Where the symbols take the units:
j739: si>j743, ge>-, ne>j719, va>j751, li>j848, ri>j992
j992: si>j569, ge>-, ne>j739, va>j998, li>j347, ri>-
j998: si>j897, ge>j191, ne>j751, va>j90, li>j908, ri>-
j463: si>-, ge>j569, ne>j610, va>j595, li>j191, ri>-
j897: si>-, ge>j463, ne>j303, va>j866, li>j998, ri>-
j177: si>j649, ge>j242, ne>-, va>-, li>-, ri>j236
j77: si>-, ge>-, ne>-, va>j275, li>j719, ri>j743
j656: si>j150, ge>j751, ne>j781, va>-, li>j82, ri>j23
j595: si>-, ge>j897, ne>j150, va>-, li>j23, ri>-
j236: si>j228, ge>j82, ne>j177, va>-, li>-, ri>j753
j649: si>j47, ge>j781, ne>-, va>-, li>j177, ri>j228
j360: si>j244, ge>j772, ne>-, va>j242, li>-, ri>j172
j931: si>j607, ge>j360, ne>-, va>j177, li>-, ri>j53
j873: si>-, ge>j150, ne>j47, va>-, li>j228, ri>j866
j781: si>j951, ge>j607, ne>-, va>-, li>j242, ri>j656
j172: si>j724, ge>j848, ne>j360, va>j82, li>-, ri>j372
j724: si>j610, ge>j739, ne>j244, va>j656, li>j172, ri>j191
j951: si>-, ge>j275, ne>-, va>-, li>j781, ri>j150
j53: si>j751, ge>j172, ne>j931, va>j236, li>-, ri>j908
j719: si>j77, ge>-, ne>-, va>j607, li>j772, ri>j739
j569: si>-, ge>-, ne>j743, va>j897, li>j992, ri>-
j866: si>-, ge>j595, ne>j873, va>-, li>j90, ri>-
j848: si>j739, ge>-, ne>j772, va>j53, li>-, ri>j347
j191: si>j463, ge>j992, ne>j724, va>j23, li>j372, ri>-
j47: si>-, ge>j951, ne>-, va>-, li>j649, ri>j873
j753: si>j90, ge>j81, ne>j236, va>-, li>-, ri>-
j908: si>j998, ge>j372, ne>j53, va>j753, li>-, ri>-
j347: si>j992, ge>-, ne>j848, va>j908, li>-, ri>-
j244: si>j754, ge>j719, ne>-, va>j781, li>j360, ri>j724
j275: si>-, ge>j754, ne>-, va>j47, li>j607, ri>j303
j242: si>j781, ge>j931, ne>-, va>-, li>-, ri>j82
j743: si>-, ge>-, ne>j77, va>j303, li>j739, ri>j569
j610: si>-, ge>j743, ne>j754, va>j150, li>j724, ri>j463
j372: si>j191, ge>j347, ne>j172, va>j81, li>-, ri>-
j772: si>j719, ge>-, ne>-, va>j931, li>-, ri>j848
j303: si>-, ge>j610, ne>j275, va>j873, li>j751, ri>j897
j228: si>j873, ge>j656, ne>j649, va>-, li>j236, ri>j90
j150: si>-, ge>j303, ne>j951, va>-, li>j656, ri>j595
j23: si>j595, ge>j998, ne>j656, va>-, li>j81, ri>-
j754: si>-, ge>j77, ne>-, va>j951, li>j244, ri>j610
j607: si>j275, ge>j244, ne>-, va>j649, li>j931, ri>j751
j751: si>j303, ge>j724, ne>j607, va>j228, li>j53, ri>j998
j81: si>j23, ge>j908, ne>j82, va>-, li>-, ri>-
j82: si>j656, ge>j53, ne>j242, va>-, li>-, ri>j81
j90: si>j866, ge>j23, ne>j228, va>-, li>j753, ri>-

In the rows, zero is written as 411.

The rows follow the links: the fewer symbols apart two units are, the more alike their rows tend to be.

Each row is also shifted at random along 3 hidden directions that mean nothing.

Some units, each with a row of numbers:
j47: 214 412 484 490 582 322 278 468 542 387 407 396 467 342 327 401 420 355 441 335 356 396 392 348 415 456 548 514 445 408 459 438 418 296
j897: 179 301 436 523 376 525 252 422 375 449 633 321 440 305 500 542 491 358 370 194 299 565 362 339 552 248 323 323 396 328 469 389 546 90
j191: 799 310 312 426 221 524 373 446 322 485 615 309 430 406 489 557 442 407 402 343 395 451 405 412 518 268 192 267 352 378 429 322 484 310
j81: 431 519 372 294 453 413 647 379 323 382 376 468 286 360 543 375 382 417 413 488 516 537 408 468 397 395 389 566 401 309 378 410 456 548
j992: 99 444 370 350 365 415 404 430 230 389 449 332 414 272 450 424 414 352 380 563 568 385 564 409 402 347 412 524 339 355 359 327 430 504
j848: 551 451 337 424 269 466 520 486 330 459 467 429 459 417 451 412 401 556 399 405 464 410 453 434 341 324 342 367 388 531 370 504 404 481
j753: 283 549 397 362 496 409 624 421 325 361 365 444 324 343 516 369 361 398 398 531 541 498 460 435 374 398 450 632 376 330 378 425 465 546
j90: 371 500 418 411 519 435 519 474 307 430 523 419 342 306 567 469 363 359 434 397 468 580 377 365 441 323 426 578 358 283 414 403 564 351
j244: 589 400 407 443 332 402 257 405 475 423 345 427 506 450 254 337 489 397 377 383 365 276 461 394 392 478 407 290 466 523 437 415 296 401
j23: 569 386 392 371 447 485 478 351 354 403 505 405 312 402 539 518 378 381 434 424 423 556 326 411 487 356 390 453 347 281 389 339 516 367
j649: 104 470 495 570 595 398 347 481 537 400 400 512 504 240 411 352 468 460 378 230 353 464 438 354 353 381 525 539 431 425 461 617 434 254
j347: 390 310 408 462 284 549 367 342 270 449 453 373 508 392 543 419 410 536 359 479 489 375 530 450 423 335 339 423 278 430 312 412 418 473
j724: 616 441 265 390 215 401 496 477 373 472 506 377 381 488 323 446 479 401 440 250 374 448 359 405 411 381 208 192 485 526 462 405 364 359
j607: 1008 350 399 517 342 430 327 425 580 460 445 402 457 471 298 423 470 471 399 183 235 435 276 369 419 412 341 177 480 488 487 479 390 230

In each set, the symbols that take the first to the second take the third to the fourth, perhaps in another order. Give the fourth.
Answers are names.
3 356 503 431 514 379 306 370 490 396 393 375 410 460 413 447 322 357 430 423 345 393 359 369 456 484 534 427 423 336 430 347 409 351
: 437 531 409 452 470 384 519 427 499 403 277 544 360 342 450 260 451 514 387 391 385 468 404 433 334 437 442 471 455 455 395 580 390 480
:: 378 321 410 323 357 382 283 387 425 407 421 291 448 527 291 482 397 298 438 382 408 286 404 413 483 461 413 277 440 420 440 280 332 413
: j360

184 516 357 381 441 265 365 442 477 363 257 454 396 319 247 260 493 356 378 498 423 293 496 412 317 510 448 423 489 499 457 432 279 555
: 570 396 435 421 469 462 534 442 491 441 445 485 352 523 477 480 353 478 472 261 293 585 208 363 427 391 395 375 432 387 463 528 494 271
:: 427 405 369 533 299 498 332 414 453 417 384 493 484 362 415 294 496 558 312 311 360 380 493 445 371 368 341 317 445 540 391 550 384 366
: j82

510 569 214 238 343 283 587 541 324 460 453 425 307 392 262 375 492 319 464 336 393 471 360 391 318 402 274 320 530 474 504 415 364 457
: 496 366 364 415 280 429 401 461 325 493 510 323 534 476 335 488 426 477 421 376 456 327 461 416 368 373 340 284 375 557 416 449 382 412
:: 494 225 542 553 431 468 152 326 586 363 377 359 533 502 352 468 401 459 398 351 304 338 359 371 472 475 521 330 420 448 417 412 391 250
: j275

543 561 433 393 609 241 465 551 492 407 454 403 338 295 294 427 426 295 496 257 388 487 352 349 367 453 508 489 519 380 483 471 452 311
: 498 446 450 346 569 287 442 513 472 403 508 356 392 425 361 553 336 338 553 313 376 514 288 331 407 405 479 451 445 348 474 418 488 286
:: 527 479 389 284 474 251 350 416 515 369 311 374 334 450 205 371 463 246 451 427 378 357 380 380 396 541 467 371 488 383 462 349 330 427
: j303

234 350 388 475 326 501 352 450 271 474 577 342 499 298 505 470 470 414 358 384 438 452 485 385 462 254 331 413 348 403 375 373 489 354
: 409 503 335 483 302 479 529 495 368 506 548 462 435 310 470 382 492 555 402 285 430 472 444 427 336 258 301 388 413 531 420 581 423 390
:: 150 242 432 501 314 613 269 283 373 405 488 406 443 410 577 450 391 445 299 474 388 420 447 465 533 336 353 366 334 303 350 310 462 328
: j53

260 537 320 438 339 421 584 520 322 493 475 478 405 293 398 391 481 501 408 311 460 521 480 382 312 303 313 432 415 506 409 543 413 460
: 341 463 326 308 351 320 494 541 323 461 471 352 417 402 255 414 453 373 477 412 523 356 473 402 302 399 369 397 445 545 391 381 349 516
:: 165 555 429 398 522 360 645 444 390 394 391 535 360 362 534 344 357 481 430 454 505 480 429 405 311 421 452 611 398 425 371 565 477 530
: j228

374 291 424 484 258 647 360 243 372 408 375 436 457 462 615 401 403 565 292 514 406 409 451 514 463 357 355 355 329 398 325 395 395 484
: 341 455 444 310 506 375 427 414 385 386 441 353 288 381 427 445 330 234 471 464 441 456 366 343 473 430 450 475 400 264 411 270 480 393
:: 484 399 414 485 385 522 511 343 422 429 368 531 406 518 551 365 349 595 401 401 384 460 366 452 384 391 366 392 392 439 370 529 400 455
: j873

282 419 449 441 443 483 494 358 321 388 352 439 407 368 577 414 342 478 380 550 538 422 469 487 379 382 432 559 304 342 306 432 425 529
: 588 377 475 446 383 528 531 326 407 408 407 476 492 558 514 451 317 572 405 464 477 427 366 451 389 372 444 442 360 458 331 519 444 505
:: 243 401 467 398 529 421 358 428 393 391 493 343 386 346 454 488 344 318 449 402 430 454 377 365 490 368 496 544 392 281 433 355 503 332
: j873

550 444 316 357 252 435 586 356 369 422 334 447 369 509 409 350 407 501 397 507 466 368 459 492 346 427 299 334 390 485 356 430 345 630
: 112 549 440 413 590 274 453 463 559 337 238 532 337 330 343 239 456 372 417 408 371 412 433 390 327 523 545 532 502 402 433 494 341 473
:: 193 349 398 524 281 564 400 312 456 406 370 509 461 445 552 357 448 638 339 406 355 426 416 494 421 355 310 318 350 469 388 529 391 420
: j649

558 436 347 429 337 367 360 459 502 440 379 415 409 361 276 345 527 402 381 318 333 359 446 417 376 420 389 336 494 506 463 448 342 362
: 332 503 474 450 551 344 414 416 567 369 273 515 368 372 326 313 429 392 402 404 350 394 426 397 352 530 512 486 450 403 461 486 377 399
:: 371 418 325 381 312 380 503 402 456 435 375 460 294 518 393 406 407 439 429 297 293 504 290 433 420 435 282 284 451 389 458 415 404 393
: j228

302 422 363 560 267 526 467 504 381 516 602 466 523 312 501 402 512 570 361 235 361 516 435 397 347 236 290 362 411 566 399 602 466 264
: 40 454 394 374 490 295 347 468 491 398 444 400 328 378 334 434 431 267 453 330 318 479 375 345 459 439 410 379 472 348 487 368 404 295
:: 733 407 310 314 259 481 524 350 278 449 407 404 413 460 497 420 364 441 404 500 464 438 457 468 410 368 283 350 367 421 388 354 408 544
: j595

377 472 365 333 359 435 591 361 368 411 267 508 351 495 417 307 396 495 374 517 460 412 392 508 386 481 338 424 439 425 364 463 367 584
: 352 380 409 533 339 462 376 353 488 392 269 514 480 396 444 239 481 569 313 407 334 340 462 486 355 444 393 371 399 470 392 532 350 439
:: 501 262 399 394 294 429 271 365 348 422 511 263 447 448 408 511 420 312 411 427 395 371 401 422 539 388 364 284 383 337 430 233 435 363
: j610

625 338 427 405 406 512 459 344 364 410 492 371 361 458 579 497 341 394 420 448 403 501 339 440 534 357 364 438 339 281 376 334 533 377
: 165 350 398 369 402 406 304 419 309 388 486 312 457 323 395 513 407 283 424 462 483 382 491 392 470 387 420 441 379 353 428 291 410 384
:: 519 619 404 218 648 198 691 502 412 377 371 475 258 458 381 435 291 333 554 497 537 501 324 386 286 479 523 623 442 366 410 437 418 601
: j610

322 413 478 456 544 335 285 395 547 391 395 409 416 388 324 418 431 325 410 318 310 403 350 365 421 471 522 405 477 414 508 441 392 276
: 680 437 430 446 506 373 386 414 560 411 309 482 382 461 334 354 426 463 431 348 341 387 368 397 356 473 475 407 441 435 450 491 376 371
:: 161 479 414 377 465 256 264 453 478 375 336 372 406 293 246 356 479 270 396 406 391 350 467 378 399 504 465 430 488 443 476 372 348 405
: j244

611 400 369 388 287 493 523 316 391 399 277 504 397 575 472 359 358 532 397 484 395 367 376 515 413 420 355 349 366 490 325 433 320 588
: 264 331 499 425 497 503 403 354 342 380 417 389 465 407 560 501 307 440 418 536 488 425 437 399 452 365 495 528 292 312 376 347 462 439
:: 260 630 324 403 446 315 545 536 382 433 361 493 390 236 351 279 527 457 400 396 470 440 512 427 259 390 391 548 488 512 419 533 357 503
: j751

161 422 353 407 400 331 354 518 434 452 499 346 418 370 297 479 461 279 431 271 341 426 383 344 414 370 367 325 450 406 520 375 398 275
: 189 381 485 434 477 447 454 334 528 370 326 486 380 553 474 393 317 488 424 436 361 452 317 407 424 462 483 411 395 357 381 458 438 413
:: 236 429 391 426 408 352 367 583 425 460 623 330 469 284 322 535 508 324 469 196 369 475 392 314 425 303 349 351 470 457 514 428 486 189
: j751

333 399 363 299 400 355 388 420 362 390 486 365 283 389 403 466 394 234 408 445 430 444 382 392 522 402 397 431 411 311 434 243 469 361
: 311 311 467 392 505 408 298 335 399 341 434 335 437 465 451 495 318 321 422 536 461 386 420 385 500 470 542 494 341 286 384 271 454 425
:: 419 608 355 354 483 239 449 560 413 397 366 434 394 233 193 334 522 351 434 380 445 371 481 384 286 449 421 460 502 501 457 476 342 448
: j607

819 435 339 187 381 240 464 478 329 407 411 268 366 561 189 514 354 227 567 487 511 316 375 361 410 500 443 359 444 449 428 223 361 563
: 469 481 335 276 461 273 462 463 446 416 492 361 272 428 281 441 412 260 502 275 306 484 297 340 437 438 385 347 496 381 493 333 424 315
:: 900 301 441 373 351 382 233 420 435 421 407 296 538 546 228 480 404 355 460 425 405 240 416 410 402 526 447 264 410 518 412 316 306 413
: j275

300 325 437 330 350 474 353 265 313 350 356 403 364 458 510 414 348 344 346 583 454 371 441 487 525 446 380 417 355 282 347 257 408 507
: 248 288 464 342 383 394 254 370 317 366 430 289 477 437 367 464 367 282 409 613 514 224 503 435 488 473 486 438 344 384 363 192 383 514
:: 636 395 429 550 467 486 446 406 496 420 397 483 507 391 482 368 424 598 407 307 357 452 394 402 343 358 450 442 396 492 392 597 434 342
: j607

